Below is a small trained network, with its code and all its weights. Each question gives an input and a target symbol and asks what happens when units are switched off, that is, made to give their printed mean instead of their output.

import numpy as np


def w(rows, s, z=0):
    codes = np.array(rows[::2]) - 128.0
    scale = np.full(codes.shape[1], s)
    scale[-1] = z or s
    return codes * scale


def norm(h):
    return h / np.sqrt((h * h).mean(-1, keepdims=True) + 1e-5)


def f(y):
    return np.maximum(y, 0)


def softmax(a):
    e = np.exp(a - a.max(-1, keepdims=True))
    return e / e.sum(-1, keepdims=True)


def log_softmax(a):
    a = a - a.max(-1, keepdims=True)
    return a - np.log(np.exp(a).sum(-1, keepdims=True))


def net(x, mask):
    ids = ['αβδεθλξστψ'.index(c) for c in x.split()]
    T = len(ids)
    res = E[ids] + P[:T]
    u = 0
    for l in range(2):
        q, k, v = (norm(res) @ M[l].T for M in (Q, K, V))
        z = softmax(np.where(np.tri(T) > 0, q @ k.T / 2**0.5, -1e9)) @ v
        res = res + np.where(mask[u], z, O[l][:, -1]) @ O[l][:, :-1]
        u += 1
        y = f(norm(res) @ A[l][:, :-1].T + A[l][:, -1])
        res = res + np.where(mask[u : u + 12], y, B[l][:, -1]) @ B[l][:, :-1]
        u += 12
    return log_softmax(norm(res)[-1] @ U[:, :-1].T + U[:, -1])


Q, K, V, O, A, B = {}, {}, {}, {}, {}, {}
E = w([
[176,116,236,127,138,113,118,60,2,111,120],'α',
[38,157,66,25,75,176,62,205,138,111,143],'β',
[142,124,140,110,106,65,193,121,158,172,105],'δ',
[154,147,126,68,145,98,211,160,153,154,112],'ε',
[123,115,50,226,144,176,81,61,105,144,127],'θ',
[213,151,188,155,103,162,35,128,141,149,134],'λ',
[141,92,103,67,176,77,172,132,150,192,134],'ξ',
[125,158,61,150,80,57,60,191,138,172,74],'σ',
[87,127,138,118,138,112,232,167,172,118,79],'τ',
[135,111,140,208,162,148,191,230,205,229,147],'ψ',
],0.024)
P = w([
[47,148,168,72,125,188,126,83,62,233,54],'0',
[64,124,191,106,77,142,146,105,49,179,107],'1',
[94,227,177,88,168,146,140,76,140,183,76],'2',
[100,176,143,124,62,160,186,100,113,173,173],'3',
[157,96,150,82,108,173,126,133,134,169,2],'4',
[123,80,178,133,123,50,123,158,90,90,133],'5',
[146,194,132,158,188,76,141,115,181,111,147],'6',
[203,83,82,135,66,140,180,149,154,110,114],'7',
[122,191,148,166,207,36,120,132,173,64,194],'8',
[205,62,80,157,63,111,164,149,187,59,170],'9',
[179,112,114,138,143,96,124,160,175,61,106],'10',
],0.023)
Q[0] = w([
[107,160,16,157,55,253,161,126,216,187,174],'0.h0',
[67,78,213,103,94,142,145,143,3,126,202],'0.h0',
],0.076)
K[0] = w([
[97,243,166,153,198,48,116,106,160,126,188],'0.h0',
[114,145,153,88,145,189,112,107,110,199,2],'0.h0',
],0.084)
V[0] = w([
[166,54,206,71,223,241,109,139,167,194,239],'0.h0',
[177,143,115,121,105,111,21,7,120,155,145],'0.h0',
],0.017)
O[0] = w([
[182,246,79,206,164,77,146,40,148,153,73,255],'0.h0',
[69,106,254,52,231,139,16,104,228,77,99,168],'0.h0',
],0.0097,0.0017)
A[0] = w([
[51,80,78,154,146,203,70,59,60,68,123,132],'0.n0',
[179,124,196,70,113,145,159,95,35,94,149,152],'0.n1',
[23,119,212,164,122,117,193,105,101,236,70,188],'0.n2',
[145,104,149,64,141,44,222,181,217,231,124,138],'0.n3',
[153,123,135,253,133,185,47,179,155,158,119,212],'0.n4',
[153,122,138,128,172,138,129,65,139,72,129,47],'0.n5',
[157,145,105,145,137,84,176,108,169,149,115,77],'0.n6',
[60,103,160,185,158,97,251,214,222,152,75,180],'0.n7',
[101,142,79,46,94,60,212,114,126,149,116,9],'0.n8',
[99,140,156,150,54,141,36,227,130,183,143,88],'0.n9',
[131,199,95,148,86,135,63,150,96,134,93,62],'0.n10',
[30,167,60,37,20,72,70,178,145,142,116,173],'0.n11',
],0.029,0.012)
B[0] = w([
[47,96,139,155,192,181,87,115,72,131,155,161],'0.n0',
[189,135,143,77,64,150,157,70,168,86,123,165],'0.n1',
[95,161,176,92,151,135,156,87,135,202,130,228],'0.n2',
[74,143,156,120,197,64,137,182,186,177,254,251],'0.n3',
[72,138,186,200,38,112,99,203,97,124,217,185],'0.n4',
[196,214,120,163,99,90,131,127,92,70,85,157],'0.n5',
[74,95,120,157,164,151,49,99,207,103,45,196],'0.n6',
[128,112,172,97,148,113,224,197,198,159,116,220],'0.n7',
[191,12,188,173,114,61,173,102,25,152,62,191],'0.n8',
[137,203,151,252,142,92,66,137,102,142,76,157],'0.n9',
[110,167,133,107,155,189,97,109,156,179,193,159],'0.n10',
[46,162,60,14,3,119,118,164,90,86,144,183],'0.n11',
],0.031,0.03)
Q[1] = w([
[37,101,138,222,101,113,137,254,100,164,163],'1.h0',
[46,131,183,155,75,107,116,192,132,189,170],'1.h0',
],0.071)
K[1] = w([
[140,30,91,170,107,72,140,254,197,108,186],'1.h0',
[125,120,140,137,197,51,192,199,238,136,148],'1.h0',
],0.051)
V[1] = w([
[108,110,118,107,178,58,25,33,78,134,200],'1.h0',
[101,148,100,66,181,145,254,74,118,156,63],'1.h0',
],0.047)
O[1] = w([
[150,94,157,122,132,127,249,237,203,110,79,92],'1.h0',
[181,96,28,194,113,131,36,162,97,31,173,252],'1.h0',
],0.017,0.03)
A[1] = w([
[73,128,203,109,103,165,179,119,168,124,100,113],'1.n0',
[153,74,103,161,105,102,170,136,40,176,86,58],'1.n1',
[172,67,141,141,209,106,178,103,132,134,128,120],'1.n2',
[62,154,80,22,102,122,99,175,140,75,105,165],'1.n3',
[48,147,130,66,64,173,100,179,115,78,83,115],'1.n4',
[201,136,178,113,145,161,150,2,100,175,18,29],'1.n5',
[145,125,129,146,142,194,211,144,115,156,114,7],'1.n6',
[124,171,117,124,99,139,91,73,94,182,119,1],'1.n7',
[196,102,145,139,188,71,94,65,182,118,66,175],'1.n8',
[132,124,146,243,136,124,129,109,147,129,70,147],'1.n9',
[161,122,50,27,118,64,177,94,82,94,121,121],'1.n10',
[94,207,127,173,148,126,94,112,173,110,71,117],'1.n11',
],0.046,0.008)
B[1] = w([
[141,117,86,158,126,137,87,175,122,83,125,233],'1.n0',
[155,157,106,91,131,109,37,141,191,125,149,167],'1.n1',
[102,145,127,137,66,162,97,52,93,137,96,251],'1.n2',
[150,114,133,122,99,195,104,102,101,115,98,228],'1.n3',
[121,176,114,143,139,117,181,105,132,176,60,234],'1.n4',
[254,179,236,156,52,103,119,167,134,93,144,175],'1.n5',
[165,71,146,149,174,106,127,68,71,96,153,138],'1.n6',
[138,73,139,131,105,111,127,90,111,125,97,179],'1.n7',
[161,113,79,152,186,142,166,169,77,49,143,226],'1.n8',
[138,134,191,160,142,127,128,194,157,151,174,215],'1.n9',
[189,118,96,155,189,179,202,168,108,144,91,184],'1.n10',
[129,126,108,61,87,109,173,108,156,130,104,197],'1.n11',
],0.061,0.024)
U = w([
[73,78,187,36,117,226,93,178,158,74,159,105],'α',
[179,108,76,129,205,107,72,183,196,200,112,102],'β',
[92,249,155,193,176,143,169,140,254,203,198,204],'δ',
[74,140,74,98,139,88,193,131,198,52,138,238],'ε',
[55,99,159,213,224,157,121,166,90,97,125,104],'θ',
[108,67,119,72,88,131,215,225,56,181,194,4],'λ',
[73,2,205,77,95,52,151,88,159,140,103,230],'ξ',
[100,161,42,152,66,59,14,109,129,101,152,71],'σ',
[192,200,238,144,73,94,119,174,104,80,174,38],'τ',
[74,183,116,140,87,171,137,184,152,146,27,128],'ψ',
],0.0074,0.0035)

Each question gives the input, a string of symbols that net reads in full, and the target symbol t.
The units are the heads (2 rows each of Q, K, V and O) and the neurons (one row each of A and B). Each row of codes is followed by its name. A weight is (code - 128) times the scale printed after its matrix; where a second scale follows, it is the last column's (O, A, B and U).
mask holds one flag per unit, layer by layer, with each layer's heads first. A switched-off unit (its flag False) gives its mean, the last column of its rows in O or B, instead of its output. The means were averaged over made-up inputs and are rounded, as every weight is.
A unit's drop is (log p(t) with every unit on - log p(t) with that unit switched off) / (log p(t) with every unit on - log p(t) with every unit switched off).
The circuit of an input: a set's keep is (log p(t) with only the set's units on - log p(t) with every unit switched off) / (log p(t) with every unit on - log p(t) with every unit switched off). Starting from the 12 units with the biggest drops (on a tie, the unit counted first), units are removed one at a time, each time the one whose removal leaves the highest keep (on an exact tie, the one counted first), for as long as the keep stays at least 0.8.
units of the circuit, in order: the units of the circuit, biggest drop first
unit that matters most: the unit with the biggest drop
top k neurons: the k neurons with the biggest drops, biggest first
top k neurons in layer l: the k neurons of layer l with the biggest drops, biggest first
input ξ α σ θ, target ψ: unit that matters most	0.h0
input ξ λ ψ λ ξ ψ α β τ ξ λ, target σ: top 2 neurons	0.n7, 0.n2
input ξ ξ λ ψ ε ξ ξ ε ε, target σ: units of the circuit, in order	0.h0, 1.n2, 1.n1, 0.n8
input λ σ λ λ ξ α θ ξ σ λ, target ψ: units of the circuit, in order	0.n3, 1.n4
input τ θ τ ψ δ ξ, target λ: top 2 neurons	0.n3, 0.n11
input δ ε δ α ξ θ ξ β α ξ α, target ε: top 2 neurons in layer 0	0.n0, 0.n2
input ξ θ ψ θ ξ δ, target θ: top 3 neurons in layer 0	0.n6, 0.n3, 0.n8
input σ ξ ξ ξ τ τ ξ ξ, target θ: top 2 neurons	0.n6, 1.n8
input ξ ξ ξ σ α λ ξ θ, target δ: top 2 neurons in layer 0	0.n4, 0.n11
input θ τ ξ ε θ σ σ α δ σ δ, target ψ: units of the circuit, in order	0.h0, 0.n11, 1.n4
input β β ξ τ σ ξ σ β δ α ξ, target δ: top 3 neurons	0.n3, 0.n11, 0.n8
input λ ξ θ ψ τ θ δ τ, target λ: top 2 neurons in layer 0	0.n11, 0.n3
input α δ τ ξ α τ, target δ: top 2 neurons	0.n8, 0.n11
input δ θ θ α λ ξ δ τ ξ θ, target σ: top 3 neurons	0.n7, 0.n8, 0.n4
input ξ ξ τ ε ψ δ δ α θ θ, target θ: unit that matters most	0.n0
input α ψ τ ε θ λ ψ ξ δ, target θ: top 4 neurons	0.n3, 0.n6, 1.n8, 0.n8
input ξ λ θ θ ξ, target α: top 2 neurons	0.n8, 1.n4
input λ α λ ε, target ε: top 2 neurons	0.n11, 0.n8
input ψ α λ α α ε, target δ: top 2 neurons	0.n3, 0.n11
input ξ ξ β σ ξ, target ψ: top 2 neurons in layer 0	0.n11, 0.n9
input τ λ ε λ ξ σ σ, target ψ: top neuron	0.n11
input θ ξ α ξ ε, target θ: top 4 neurons	0.n6, 1.n8, 0.n8, 1.n2
input τ ψ τ α θ τ ψ α θ, target ξ: top 3 neurons	0.n7, 1.n7, 0.n3
input τ λ α τ θ ξ, target α: top 3 neurons in layer 0	0.n8, 0.n2, 0.n4
input θ β ξ ξ τ ψ τ σ ξ, target ψ: top 3 neurons	0.n11, 1.n4, 1.n3
input λ δ λ σ ξ τ λ τ, target ε: top 2 neurons in layer 0	0.n11, 0.n8
input α θ ξ ψ ε λ ξ ε, target θ: unit that matters most	0.n6
